Two labels a row
[ 28.8  13.2   7.9  -2.0  12.6  24.7   0.0 -27.8   0.3  -2.3  14.7   8.4
  17.3  -3.7  -2.0   0.0 -10.3  -4.3  -8.9  13.5  -6.5   0.1   4.2  -2.2
  -2.1 -64.4 -14.1  18.7 -48.2  13.7  11.2  -9.0 -10.7  18.2 -20.3  21.9
  -3.9  -5.6   8.5   9.9   3.2   2.8  -1.3   4.7  -0.1  11.4  -9.9  25.1
  -6.3  -7.3 -25.3   8.3] => D + HM
[ -8.9   4.4  -4.3  10.1  -6.7  15.2  -3.9   7.9 -23.3   6.4  -4.2 -12.7
  -0.8   6.7  45.8  -1.6  -1.9  -2.2   5.8 -14.8  -1.8  13.1 -30.8  12.6
 -11.1  28.0 -10.9  14.7  -5.6   6.9 -12.1  -6.1 -24.6  24.5  -7.8  12.7
  -7.4 -13.5   8.7  -8.6   8.9   2.7   2.3   9.6  -3.6  19.6 -15.2 -41.8
  -2.4  -5.2 -13.3  -2.1] => D + JZ
[ 12.1   2.1  -1.9   1.2   4.4  16.0   2.7   0.6   1.3   0.2   0.9  -0.8
  -0.5  -1.9  14.5 -11.6  -3.4  -0.9  10.8  -7.0  -3.1  14.8 -16.5  -2.8
 -24.8   1.2  -0.3  14.1  -0.2   2.9  -3.1   1.7 -14.8  13.2 -19.5  13.9
 -11.2 -16.0   8.9  -4.0  12.6  -2.9  -2.5   4.8  -7.7   8.2   5.5 -15.7
   1.7  -7.7  -3.8 -12.0] => D + JZ
[ -1.3   6.3   9.4 -13.3  -0.3   5.1   1.0   7.7  19.0  -2.8  11.7  13.4
  10.1 -11.6  -4.4  -5.3   3.6  -6.3  -6.8   7.8  -2.8  -8.4  -3.2  17.0
  12.1 -29.4   0.1  20.6  -6.2  15.8  -5.4  -8.1  11.7 -19.3 -15.6   7.4
  16.6  14.5   5.7  16.3  -6.1  -2.3  -3.6  -5.3   7.1  -2.0  -3.7  19.5
  -3.5  -3.2  -5.3   3.4] => A + Bp
[-10.2   8.2  -5.8 -17.8  -5.8  12.8  -7.7  11.7   8.5  -7.5  39.7 -10.8
  18.9  10.1  31.0 -25.5  -3.0  21.8   9.6 -13.0  -8.9  13.3 -32.5   0.4
   6.2  33.2   9.3  -4.6  -7.5  12.9 -17.8 -33.1   7.2 -53.7  -8.0   5.1
  15.1  31.4  -2.0  -6.1  -9.8   7.2  -1.6  -2.3  -1.8  -9.9 -17.1   4.6
 -10.3  -2.3   1.3  -2.8] => D + Bp
[  1.1  -4.3  -6.6   5.3   9.3  10.9 -10.6   8.1 -16.6   7.4   5.6   2.0
   9.7   5.0  36.6  -1.0   0.5  -0.1   1.0 -13.2  -6.9   1.8 -27.1   3.0
  11.4  27.2   4.1  -1.1  -9.5  10.1  -5.9 -15.6 -24.4  17.7 -18.0  10.3
  -7.2   1.0   8.6  -9.1   3.3  -7.7  -1.7   5.1  -5.6  12.2 -13.2 -23.9
  -7.3   9.9  -6.8  -0.3] => D + JZ
[-12.4  10.4 -10.9   0.2 -14.3  -1.1   0.8  20.6  -0.9 -23.1   6.4 -15.6
  -1.9  16.5  20.7 -21.1  -8.4   6.5  -1.8  -3.7   1.0   1.1  17.7  18.2
  -3.5  14.3  -9.1 -15.7   9.8   2.4 -10.3 -21.9  27.7  -1.0   0.9 -26.3
  12.4   9.5  -7.7   7.1  -1.4  17.9  -4.3   6.7  -3.1 -20.0 -16.4 -17.8
 -12.9 -10.2 -11.5   6.3] => A + HT
[ 14.3   0.8 -31.4  11.3   0.4   6.8  -7.5 -17.7   5.2  -8.4   0.2  18.6
  -3.2   6.9  12.4  -2.7 -16.8  -8.1  -2.1  -6.6   0.9  -1.8  -7.3 -12.9
 -16.9  -4.2  -7.8   2.1 -30.5   6.3  -4.9 -11.3 -17.5  21.2   1.1  15.8
 -16.1   7.4   6.4  -4.3 -11.6  -3.2   6.6  -9.9   6.9  15.8  -2.2 -25.7
  -6.0 -20.3 -17.5  -0.7] => D + JZ
[ -3.4   5.7  24.3   7.8   1.1  13.3   7.9  13.8 -28.5  31.9 -11.6 -32.0
  -2.6   0.6  34.8  10.7   9.4  13.5   4.6  32.9 -14.5   4.4 -16.5  12.4
  17.6 -11.3  -9.2  -4.1 -10.5   2.7 -13.1   2.3 -21.5  34.6 -15.8 -14.6
 -17.0 -18.0   3.9   7.4  11.6   8.0   4.5   2.2   2.3   3.2  -6.7 -23.3
  -2.4   0.5 -21.4   9.6] => D + JZ
[  5.9   1.3 -15.1  -4.3   2.0  10.5 -12.8  -8.8   1.5 -20.7  12.4   0.0
   2.9   1.2  22.5 -13.2  -9.1 -11.8  14.3 -28.5  -4.1  14.6 -21.1  -7.3
 -22.2  49.7   1.2  19.7 -12.0   6.1 -12.1  -4.3 -17.4  -2.6  -1.8  16.5
 -10.4   1.6   4.1 -10.5   3.9 -16.1  -4.6  -2.0   0.6  19.4  -4.7 -19.1
  -2.8  -9.7  -1.9   5.2] => D + JZ
